Here is a tiny trained network, its code and every weight. The questions are about switching its units off for an input and a class, where a switched-off unit gives its printed mean instead of its output.

import numpy as np


def w(rows, s, z=0):
    codes = np.array(rows[::2]) - 128.0
    scale = np.full(codes.shape[1], s)
    scale[-1] = z or s
    return codes * scale


def f(y):
    return np.maximum(y, 0)


def log_softmax(a):
    a = a - a.max(-1, keepdims=True)
    return a - np.log(np.exp(a).sum(-1, keepdims=True))


def net(x, mask):
    res = np.array(x, float).reshape(1, 4) / 4 @ E
    y = f(res @ A[0][:, :-1].T + A[0][:, -1])
    res = res + np.where(mask, y, B[0][:, -1]) @ B[0][:, :-1]
    return log_softmax(res[-1] @ U[:, :-1].T + U[:, -1])


A, B = {}, {}
E = w([
[207,136,4],'x0',
[124,123,125],'x1',
[135,135,132],'x2',
[65,234,78],'x3',
],0.015)
A[0] = w([
[172,38,153,6],'n0',
[201,3,165,43],'n1',
[93,59,91,107],'n2',
[177,68,163,73],'n3',
[182,90,166,43],'n4',
[40,183,106,169],'n5',
[220,57,9,156],'n6',
[71,85,202,201],'n7',
[121,138,216,196],'n8',
],0.013,0.0011)
B[0] = w([
[25,171,70,187],'n0',
[76,158,80,216],'n1',
[132,98,119,145],'n2',
[21,201,99,177],'n3',
[87,177,35,168],'n4',
[82,147,51,210],'n5',
[206,26,218,252],'n6',
[194,11,240,211],'n7',
[164,109,254,197],'n8',
],0.0093,0.018)
U = w([
[255,39,237,252],'0',
[2,235,30,4],'1',
],0.0071,0.0012)

Each question gives the input, the list of numbers given to net, and the class t.
The units are the neurons (one row each of A and B). Each row of codes is followed by its name. A weight is (code - 128) times the scale printed after its matrix; where a second scale follows, it is the last column's (A, B and U).
mask holds one flag per neuron, in row order. A switched-off neuron (its flag False) gives its mean, the last column of its row in B, instead of its output. The means were averaged over made-up inputs and are rounded, as every weight is.
A unit's drop is (log p(t) with every unit on - log p(t) with that unit switched off) / (log p(t) with every unit on - log p(t) with every unit switched off).
The circuit of an input: a set's keep is (log p(t) with only the set's units on - log p(t) with every unit switched off) / (log p(t) with every unit on - log p(t) with every unit switched off). Starting from all 9 units, units are removed one at a time, each time the one whose removal leaves the highest keep (on an exact tie, the one counted first), for as long as the keep stays at least 0.8.
units of the circuit, in order: the units of the circuit, biggest drop first
k most important neurons: the k neurons with the biggest drops, biggest first
drop when u is switched off: that unit's drop, to one decimal
input [-6,4,1,5], class 0: units of the circuit, in order	(n7)
input [4,-7,4,4], class 0: 3 most important neurons	(n0, n1, n3)
input [-8,-2,-7,8], class 0: 2 most important neurons	(n7, n8)
input [4,8,-2,4], class 0: 2 most important neurons	(n0, n1)
input [7,3,-6,-8], class 1: 3 most important neurons	(n0, n1, n3)
input [5,2,-3,-8], class 1: 2 most important neurons	(n0, n1)
input [6,-4,-7,5], class 0: drop when n6 is switched off	0.9
input [-1,8,-1,2], class 1: drop when n8 is switched off	0.2
input [-6,8,-2,5], class 0: drop when n2 is switched off	0.0
input [-2,4,4,-4], class 1: drop when n6 is switched off	0.2
